Below is a small trained network, with its code and all its weights. Each question gives an input and a target symbol and asks what happens when units are switched off, that is, made to give their printed mean instead of their output.

import numpy as np


def w(rows, s, z=0):
    codes = np.array(rows[::2]) - 128.0
    scale = np.full(codes.shape[1], s)
    scale[-1] = z or s
    return codes * scale


def f(y):
    return np.maximum(y, 0)


def softmax(a):
    e = np.exp(a - a.max(-1, keepdims=True))
    return e / e.sum(-1, keepdims=True)


def log_softmax(a):
    a = a - a.max(-1, keepdims=True)
    return a - np.log(np.exp(a).sum(-1, keepdims=True))


def net(x, mask):
    ids = ['γδζθμξπτφψ'.index(c) for c in x.split()]
    T = len(ids)
    res = E[ids] + P[:T]
    u = 0
    for l in range(2):
        q, k, v = (res @ M[l].T for M in (Q, K, V))
        z = softmax(np.where(np.tri(T) > 0, q @ k.T / 3**0.5, -1e9)) @ v
        res = res + np.where(mask[u], z, O[l][:, -1]) @ O[l][:, :-1]
        u += 1
        y = f(res @ A[l][:, :-1].T + A[l][:, -1])
        res = res + np.where(mask[u : u + 4], y, B[l][:, -1]) @ B[l][:, :-1]
        u += 4
    return log_softmax(res[-1] @ U[:, :-1].T + U[:, -1])


Q, K, V, O, A, B = {}, {}, {}, {}, {}, {}
E = w([
[142,111,178,92],'γ',
[146,160,156,133],'δ',
[198,151,130,95],'ζ',
[245,111,156,60],'θ',
[178,125,196,161],'μ',
[159,119,121,103],'ξ',
[102,106,215,102],'π',
[48,149,196,160],'τ',
[100,182,121,147],'φ',
[172,91,146,2],'ψ',
],0.015)
P = w([
[94,254,243,133],'0',
[120,95,34,172],'1',
[74,217,48,76],'2',
[94,53,53,160],'3',
[77,229,44,55],'4',
[84,47,60,170],'5',
],0.007)
Q[0] = w([
[228,245,111,128],'0.h0',
[238,107,155,94],'0.h0',
[202,102,87,192],'0.h0',
],0.013)
K[0] = w([
[163,50,208,112],'0.h0',
[177,92,161,253],'0.h0',
[70,27,125,137],'0.h0',
],0.014)
V[0] = w([
[82,35,218,178],'0.h0',
[124,194,163,255],'0.h0',
[85,167,103,102],'0.h0',
],0.0052)
O[0] = w([
[56,88,192,123,28],'0.h0',
[90,195,142,253,254],'0.h0',
[125,166,103,105,193],'0.h0',
],0.0054,0.00058)
A[0] = w([
[69,184,80,113,95],'0.n0',
[123,161,126,78,4],'0.n1',
[112,147,223,132,76],'0.n2',
[250,113,127,141,76],'0.n3',
],0.013,0.004)
B[0] = w([
[186,43,245,98,236],'0.n0',
[82,97,218,255,191],'0.n1',
[240,50,138,85,254],'0.n2',
[34,76,214,122,230],'0.n3',
],0.0084,0.0032)
Q[1] = w([
[118,54,61,207],'1.h0',
[64,76,72,106],'1.h0',
[251,155,127,65],'1.h0',
],0.02)
K[1] = w([
[75,55,56,177],'1.h0',
[6,120,71,86],'1.h0',
[252,149,96,69],'1.h0',
],0.019)
V[1] = w([
[156,10,125,213],'1.h0',
[129,79,85,11],'1.h0',
[255,127,45,140],'1.h0',
],0.017)
O[1] = w([
[208,28,85,169,253],'1.h0',
[80,83,32,56,173],'1.h0',
[252,144,80,39,63],'1.h0',
],0.015,0.0066)
A[1] = w([
[68,250,146,83,133],'1.n0',
[175,160,162,21,142],'1.n1',
[112,161,219,109,76],'1.n2',
[67,176,118,168,2],'1.n3',
],0.015,0.0045)
B[1] = w([
[138,11,229,40,192],'1.n0',
[60,227,72,139,254],'1.n1',
[190,207,110,174,236],'1.n2',
[195,156,112,181,186],'1.n3',
],0.012,0.0099)
U = w([
[189,33,147,137,125],'γ',
[3,67,224,109,118],'δ',
[144,151,174,139,97],'ζ',
[210,123,78,97,4],'θ',
[207,52,108,47,238],'μ',
[98,152,180,52,237],'ξ',
[38,121,62,113,253],'π',
[176,89,205,45,70],'τ',
[82,184,127,149,45],'φ',
[29,131,105,239,5],'ψ',
],0.006,0.003)

Each question gives the input, a string of symbols that net reads in full, and the target symbol t.
The units are the heads (3 rows each of Q, K, V and O) and the neurons (one row each of A and B). Each row of codes is followed by its name. A weight is (code - 128) times the scale printed after its matrix; where a second scale follows, it is the last column's (O, A, B and U).
mask holds one flag per unit, layer by layer, with each layer's heads first. A switched-off unit (its flag False) gives its mean, the last column of its rows in O or B, instead of its output. The means were averaged over made-up inputs and are rounded, as every weight is.
A unit's drop is (log p(t) with every unit on - log p(t) with that unit switched off) / (log p(t) with every unit on - log p(t) with every unit switched off).
The circuit of an input: a set's keep is (log p(t) with only the set's units on - log p(t) with every unit switched off) / (log p(t) with every unit on - log p(t) with every unit switched off). Starting from all 10 units, units are removed one at a time, each time the one whose removal leaves the highest keep (on an exact tie, the one counted first), for as long as the keep stays at least 0.8.
units of the circuit, in order: the units of the circuit, biggest drop first
unit that matters most: the unit with the biggest drop
top k neurons: the k neurons with the biggest drops, biggest first
top k neurons in layer l: the k neurons of layer l with the biggest drops, biggest first
input ψ ζ γ γ ξ, target δ: units of the circuit, in order : (1.h0, 1.n0)
input γ ζ τ ζ θ, target π: top neuron in layer 1 : (1.n1)
input φ τ ψ ψ θ ξ, target μ: units of the circuit, in order : (1.h0, 0.n1)
input ψ ψ φ, target δ: units of the circuit, in order : (1.h0, 1.n0)
input μ ξ θ ξ γ, target θ: top 3 neurons : (0.n2, 1.n1, 0.n3)
input δ μ ψ γ ψ, target φ: top 2 neurons in layer 0 : (0.n2, 0.n3)
input γ π τ, target π: top 3 neurons in layer 0 : (0.n2, 0.n3, 0.n0)
input γ θ π, target π: top 2 neurons : (0.n2, 1.n1)
input θ γ τ, target ψ: units of the circuit, in order : (1.h0, 1.n3)
input ψ γ φ φ μ, target δ: top 2 neurons : (1.n0, 0.n0)
input φ τ θ, target ζ: top 2 neurons : (1.n2, 0.n0)
input ψ θ θ δ τ ζ, target ψ: units of the circuit, in order : (0.n3, 0.n2, 1.h0)
input τ μ φ, target γ: top 2 neurons in layer 0 : (0.n2, 0.n0)
input φ δ π δ ψ, target ζ: unit that matters most : 0.n1
input ψ ψ ψ ζ γ, target δ: top 3 neurons : (1.n0, 0.n0, 1.n2)
input ψ ψ δ φ, target π: units of the circuit, in order : (0.h0, 1.h0, 0.n3, 0.n0)
input γ π ψ φ δ, target π: top 2 neurons : (0.n2, 1.n1)
input θ τ γ φ φ, target ψ: units of the circuit, in order : (0.n3, 1.h0)
input φ μ τ θ δ, target ζ: top 3 neurons : (0.n0, 0.n2, 1.n2)
input δ ψ γ, target φ: top 3 neurons : (0.n2, 1.n1, 0.n3)
